Here is a tiny trained network, its code and every weight. The questions are about switching its units off for an input and a target symbol, where a switched-off unit gives its printed mean instead of its output.

import numpy as np


def w(rows, s, z=0):
    codes = np.array(rows[::2]) - 128.0
    scale = np.full(codes.shape[1], s)
    scale[-1] = z or s
    return codes * scale


def f(y):
    return y / 2 * (1 + np.tanh(0.7978845608 * (y + 0.044715 * y**3)))


def softmax(a):
    e = np.exp(a - a.max(-1, keepdims=True))
    return e / e.sum(-1, keepdims=True)


def log_softmax(a):
    a = a - a.max(-1, keepdims=True)
    return a - np.log(np.exp(a).sum(-1, keepdims=True))


def net(x, mask):
    ids = ['βγελμξσψω'.index(c) for c in x.split()]
    T = len(ids)
    res = E[ids] + P[:T]
    u = 0
    for l in range(3):
        q, k, v = (res @ M[l].T for M in (Q, K, V))
        z = softmax(np.where(np.tri(T) > 0, q @ k.T / 2**0.5, -1e9)) @ v
        res = res + np.where(mask[u], z, O[l][:, -1]) @ O[l][:, :-1]
        u += 1
        y = f(res @ A[l][:, :-1].T + A[l][:, -1])
        res = res + np.where(mask[u : u + 4], y, B[l][:, -1]) @ B[l][:, :-1]
        u += 4
    return log_softmax(res[-1] @ U[:, :-1].T + U[:, -1])


Q, K, V, O, A, B = {}, {}, {}, {}, {}, {}
E = w([
[94,150,40,114,176,148,140],'β',
[72,125,82,106,146,53,143],'γ',
[112,135,94,170,158,41,169],'ε',
[124,84,136,103,197,109,212],'λ',
[112,106,117,25,229,152,101],'μ',
[151,190,124,125,134,52,70],'ξ',
[75,135,32,128,41,57,84],'σ',
[170,141,26,248,65,121,167],'ψ',
[169,67,89,29,74,191,169],'ω',
],0.015)
P = w([
[254,170,42,42,117,117,151],'0',
[172,161,56,43,130,55,182],'1',
[180,121,80,65,140,56,168],'2',
[177,128,87,91,142,69,164],'3',
[174,132,118,124,146,81,175],'4',
[165,131,92,141,149,117,150],'5',
[149,120,110,155,153,133,145],'6',
[132,117,127,155,153,147,129],'7',
[106,135,105,156,142,162,120],'8',
[70,146,91,145,137,180,119],'9',
[61,147,99,114,158,221,132],'10',
],0.0079)
Q[0] = w([
[146,162,254,153,65,190,168],'0.h1',
[40,222,54,113,152,167,169],'0.h1',
],0.0065)
K[0] = w([
[136,173,109,10,162,1,213],'0.h1',
[34,11,231,192,90,163,65],'0.h1',
],0.0055)
V[0] = w([
[206,180,61,156,94,229,170],'0.h1',
[167,58,156,244,189,116,253],'0.h1',
],0.0069)
O[0] = w([
[252,157,201,50,74,45,190,252],'0.h1',
[66,255,161,138,100,202,199,54],'0.h1',
],0.0077,0.0028)
A[0] = w([
[144,181,87,38,89,94,154,91],'0.n1',
[171,101,151,158,134,206,100,55],'0.n2',
[232,253,84,159,194,192,120,253],'0.n3',
[107,58,157,187,183,68,164,227],'0.n4',
],0.0058,0.0061)
B[0] = w([
[170,54,170,206,147,129,198,183],'0.n1',
[121,161,151,222,141,226,198,108],'0.n2',
[57,104,160,33,118,40,143,254],'0.n3',
[99,131,23,1,115,139,88,202],'0.n4',
],0.0065,0.007)
Q[1] = w([
[221,105,180,254,162,185,116],'1.h1',
[165,53,86,92,80,101,167],'1.h1',
],0.0076)
K[1] = w([
[187,125,97,58,222,2,159],'1.h1',
[199,131,102,127,123,182,129],'1.h1',
],0.0066)
V[1] = w([
[118,211,72,143,76,2,95],'1.h1',
[137,28,124,199,10,132,123],'1.h1',
],0.0073)
O[1] = w([
[171,70,162,254,196,181,154,254],'1.h1',
[252,154,137,114,99,234,123,91],'1.h1',
],0.0081,0.0072)
A[1] = w([
[153,159,123,149,120,73,115,85],'1.n1',
[85,141,55,195,3,149,128,252],'1.n2',
[103,131,225,54,185,143,142,92],'1.n3',
[117,136,58,103,159,72,47,13],'1.n4',
],0.0051,0.0033)
B[1] = w([
[139,77,44,150,79,55,79,123],'1.n1',
[252,148,212,17,248,66,220,162],'1.n2',
[90,138,156,19,144,126,202,199],'1.n3',
[199,3,116,106,187,247,83,255],'1.n4',
],0.0054,0.0022)
Q[2] = w([
[163,188,254,174,70,157,22],'2.h1',
[84,183,81,151,192,111,180],'2.h1',
],0.0065)
K[2] = w([
[168,66,1,126,127,122,233],'2.h1',
[105,170,142,130,149,194,82],'2.h1',
],0.008)
V[2] = w([
[134,160,82,197,75,88,120],'2.h1',
[68,115,41,114,93,205,254],'2.h1',
],0.0077)
O[2] = w([
[142,167,125,102,252,75,124,2],'2.h1',
[123,128,36,134,163,163,211,91],'2.h1',
],0.012,0.0065)
A[2] = w([
[96,105,67,94,141,121,11,68],'2.n1',
[253,230,186,143,48,221,181,2],'2.n2',
[75,144,241,174,116,95,223,42],'2.n3',
[160,233,125,36,45,164,124,121],'2.n4',
],0.0051,0.0043)
B[2] = w([
[92,211,156,136,115,160,162,253],'2.n1',
[13,171,106,154,148,73,66,206],'2.n2',
[2,145,62,204,118,123,110,150],'2.n3',
[139,159,96,133,214,80,75,209],'2.n4',
],0.0064,0.0021)
U = w([
[164,49,115,86,91,60,187,206],'β',
[121,99,61,119,140,125,126,236],'γ',
[90,138,67,120,157,123,137,145],'ε',
[71,146,69,92,120,111,169,41],'λ',
[84,48,115,118,13,132,125,3],'μ',
[83,145,183,113,116,86,88,131],'ξ',
[211,92,89,160,142,206,113,61],'σ',
[162,183,239,144,56,142,254,137],'ψ',
[188,205,56,32,59,118,126,72],'ω',
],0.0059,0.004)

Each question gives the input, a string of symbols that net reads in full, and the target symbol t.
The units are the heads (2 rows each of Q, K, V and O) and the neurons (one row each of A and B). Each row of codes is followed by its name. A weight is (code - 128) times the scale printed after its matrix; where a second scale follows, it is the last column's (O, A, B and U).
mask holds one flag per unit, layer by layer, with each layer's heads first. A switched-off unit (its flag False) gives its mean, the last column of its rows in O or B, instead of its output. The means were averaged over made-up inputs and are rounded, as every weight is.
A unit's drop is (log p(t) with every unit on - log p(t) with that unit switched off) / (log p(t) with every unit on - log p(t) with every unit switched off).
The circuit of an input: a set's keep is (log p(t) with only the set's units on - log p(t) with every unit switched off) / (log p(t) with every unit on - log p(t) with every unit switched off). Starting from the 12 units with the biggest drops (on a tie, the unit counted first), units are removed one at a time, each time the one whose removal leaves the highest keep (on an exact tie, the one counted first), for as long as the keep stays at least 0.8.
circuit, biggest first: the units of the circuit, biggest drop first
top k neurons: the k neurons with the biggest drops, biggest first
top k neurons in layer l: the k neurons of layer l with the biggest drops, biggest first
drop of u: that unit's drop, to one decimal
input λ σ γ, target σ: circuit, biggest first -> [0.n3 1.h1]
input ξ γ β β ω ξ, target ω: circuit, biggest first -> [1.h1 0.n3 0.n1]
input β λ ξ β λ, target ξ: circuit, biggest first -> [2.h1 1.h1]
input σ β λ β μ σ μ, target σ: circuit, biggest first -> [1.h1 0.n3]
input ψ μ μ, target ψ: circuit, biggest first -> [0.h1 1.h1]
input β ψ ξ μ λ β β β λ λ λ, target λ: top neuron in layer 0 -> [0.n1]
input ψ γ β β β ω ε μ μ σ β, target σ: circuit, biggest first -> [1.h1 0.n3 0.h1]
input μ λ μ γ, target μ: top 2 neurons -> [1.n4 0.n4]
input ω μ λ, target ω: circuit, biggest first -> [1.h1 0.n1 0.n4]
input ξ β ω, target ω: top 2 neurons -> [0.n3 2.n4]
input γ μ γ μ μ β ε, target μ: circuit, biggest first -> [2.h1 1.n4 1.h1 0.h1]
input ω β σ, target ω: top 2 neurons -> [0.n1 0.n4]
input β γ μ β β μ ω β, target ω: circuit, biggest first -> [1.h1 0.n3 0.h1]
input μ σ μ ω ε ξ γ ω ξ λ, target ω: top neuron -> [0.n4]
input ε β ψ λ ε β β λ γ ε β, target λ: circuit, biggest first -> [0.h1 2.h1 1.h1]
input γ ξ γ γ γ ξ β ε ω λ σ, target ω: circuit, biggest first -> [1.h1 0.h1]
input γ μ ε, target μ: circuit, biggest first -> [2.h1 0.n4 0.h1]
input ω β ξ σ λ ω μ, target ω: top 2 neurons -> [0.n1 0.n4]
input β β ε ξ ξ μ ξ, target ξ: circuit, biggest first -> [2.h1 1.h1]
input μ β ψ ε ω ξ ξ γ λ β, target ξ: circuit, biggest first -> [2.h1]
input μ γ λ, target μ: top 2 neurons -> [0.n4 1.n4]
input σ β ω β, target ω: top 2 neurons -> [0.n3 0.n1]
input β ψ λ ω ω μ, target ω: top 3 neurons -> [0.n1 0.n3 2.n4]
input μ μ ω ψ ω ε, target ω: top 2 neurons -> [0.n3 0.n4]
input β μ ψ μ β ψ, target ψ: top 2 neurons in layer 1 -> [1.n2 1.n4]
input ε γ μ γ λ, target μ: top 2 neurons in layer 0 -> [0.n4 0.n1]
input ε μ β μ ε μ μ μ β, target μ: top neuron in layer 1 -> [1.n4]
input μ ω γ, target ω: drop of 0.n3 -> 0.2
input γ γ β ψ β β ε μ β μ, target μ: drop of 0.n3 -> 0.1
input σ ψ μ ξ ε γ λ σ γ μ σ, target σ: drop of 0.n2 -> 0.0
